Below are the code and all the weights of a small trained network. Each question names an input and a class and asks about switching units off, where a switched-off unit gives its printed mean instead of its output.

import numpy as np


def w(rows, s, z=0):
    codes = np.array(rows[::2]) - 128.0
    scale = np.full(codes.shape[1], s)
    scale[-1] = z or s
    return codes * scale


def norm(h):
    return h / np.sqrt((h * h).mean(-1, keepdims=True) + 1e-5)


def f(y):
    return np.maximum(y, 0)


def log_softmax(a):
    a = a - a.max(-1, keepdims=True)
    return a - np.log(np.exp(a).sum(-1, keepdims=True))


def net(x, mask):
    res = np.array(x, float).reshape(1, 2) / 4 @ E
    u = 0
    for l in range(3):
        y = f(norm(res) @ A[l][:, :-1].T + A[l][:, -1])
        res = res + np.where(mask[u : u + 6], y, B[l][:, -1]) @ B[l][:, :-1]
        u += 6
    return log_softmax(norm(res)[-1] @ U[:, :-1].T + U[:, -1])


A, B = {}, {}
E = w([
[160,188,59,150,47,109,9,118,162,119,113],'x0',
[115,96,109,173,86,199,192,72,211,105,144],'x1',
],0.014)
A[0] = w([
[119,154,126,168,181,2,94,137,133,140,137,211],'0.n1',
[93,113,82,110,190,125,100,117,168,151,137,4],'0.n2',
[121,97,65,190,143,111,153,65,213,130,214,53],'0.n3',
[125,102,171,98,171,156,183,148,87,135,124,199],'0.n4',
[186,157,79,39,73,216,17,157,73,168,128,70],'0.n5',
[136,123,161,65,149,172,178,154,93,167,114,193],'0.n6',
],0.006,0.0022)
B[0] = w([
[131,101,149,103,39,246,147,125,143,115,90,227],'0.n1',
[94,116,118,106,131,112,134,129,139,114,102,128],'0.n2',
[110,113,161,149,69,139,103,132,121,70,81,233],'0.n3',
[126,141,106,177,108,85,102,103,151,83,132,253],'0.n4',
[108,115,125,187,150,54,126,108,127,67,145,244],'0.n5',
[111,134,122,165,107,95,111,123,161,113,104,228],'0.n6',
],0.011,0.0059)
A[1] = w([
[105,89,167,132,160,143,203,132,125,133,123,107],'1.n1',
[100,93,211,111,225,83,228,150,66,122,134,34],'1.n2',
[100,105,166,156,106,114,137,129,123,72,94,253],'1.n3',
[174,134,111,106,122,159,122,139,94,163,151,58],'1.n4',
[146,104,94,107,124,221,193,99,165,162,171,110],'1.n5',
[134,143,205,46,177,73,86,212,2,148,92,31],'1.n6',
],0.018,0.0023)
B[1] = w([
[138,165,118,138,78,114,87,122,150,117,106,180],'1.n1',
[131,132,89,138,131,60,66,127,125,92,149,196],'1.n2',
[124,120,137,108,167,127,146,146,115,165,131,250],'1.n3',
[101,106,136,130,166,123,105,109,170,148,156,128],'1.n4',
[118,121,137,125,104,187,153,130,130,148,96,159],'1.n5',
[130,113,146,144,75,253,141,121,147,151,94,200],'1.n6',
],0.019,0.025)
A[2] = w([
[122,122,90,141,166,139,188,117,91,67,130,8],'2.n1',
[129,173,153,73,199,65,106,181,100,209,114,86],'2.n2',
[185,129,118,170,129,134,178,166,77,94,154,63],'2.n3',
[152,103,115,110,140,112,92,169,38,111,137,119],'2.n4',
[136,178,115,127,95,53,14,149,116,106,102,172],'2.n5',
[147,174,110,139,106,94,5,150,119,138,110,29],'2.n6',
],0.021,0.0015)
B[2] = w([
[126,143,92,135,171,137,92,133,115,173,175,129],'2.n1',
[191,168,167,149,170,156,96,99,72,163,203,188],'2.n2',
[128,150,173,175,131,137,172,91,190,132,108,128],'2.n3',
[131,149,131,149,108,158,166,96,175,155,117,155],'2.n4',
[80,64,48,66,173,50,112,199,119,108,112,252],'2.n5',
[86,147,137,137,178,7,181,115,187,143,130,236],'2.n6',
],0.013,0.024)
U = w([
[82,120,82,105,161,8,107,155,156,107,110,179],'0',
[105,113,139,127,65,218,167,121,157,124,67,245],'1',
[174,162,173,125,186,133,138,102,72,149,190,120],'2',
[148,136,137,110,91,115,152,97,95,26,145,3],'3',
],0.013,0.0034)

Each question gives the input, the list of numbers given to net, and the class t.
The units are the neurons (one row each of A and B). Each row of codes is followed by its name. A weight is (code - 128) times the scale printed after its matrix; where a second scale follows, it is the last column's (A, B and U).
mask holds one flag per neuron, layer by layer. A switched-off neuron (its flag False) gives its mean, the last column of its row in B, instead of its output. The means were averaged over made-up inputs and are rounded, as every weight is.
A unit's drop is (log p(t) with every unit on - log p(t) with that unit switched off) / (log p(t) with every unit on - log p(t) with every unit switched off).
The circuit of an input: a set's keep is (log p(t) with only the set's units on - log p(t) with every unit switched off) / (log p(t) with every unit on - log p(t) with every unit switched off). Starting from the 12 units with the biggest drops (on a tie, the unit counted first), units are removed one at a time, each time the one whose removal leaves the highest keep (on an exact tie, the one counted first), for as long as the keep stays at least 0.8.
units of the circuit, in order: the units of the circuit, biggest drop first
k most important neurons: the k neurons with the biggest drops, biggest first
k most important neurons of layer l: the k neurons of layer l with the biggest drops, biggest first
drop when u is switched off: that unit's drop, to one decimal
input [-6,-8], class 1: units of the circuit, in order	1.n6
input [2,2], class 2: 2 most important neurons	1.n6, 1.n2
input [2,5], class 1: 2 most important neurons	1.n2, 2.n5
input [-6,-7], class 1: 3 most important neurons	1.n6, 0.n5, 0.n1
input [-6,7], class 1: 3 most important neurons	1.n5, 0.n5, 2.n5
input [2,-4], class 1: 2 most important neurons	0.n4, 0.n6
input [3,3], class 2: 3 most important neurons of layer 0	0.n1, 0.n4, 0.n3
input [0,2], class 2: 3 most important neurons	1.n6, 0.n3, 0.n1
input [-5,7], class 1: 2 most important neurons	1.n5, 2.n5
input [2,0], class 2: 3 most important neurons	1.n6, 1.n2, 1.n1
input [1,3], class 2: 3 most important neurons of layer 1	1.n6, 1.n3, 1.n2
input [0,-1], class 2: drop when 1.n6 is switched off	0.6
input [-2,-1], class 2: drop when 1.n6 is switched off	0.4
input [3,1], class 2: drop when 2.n2 is switched off	0.3
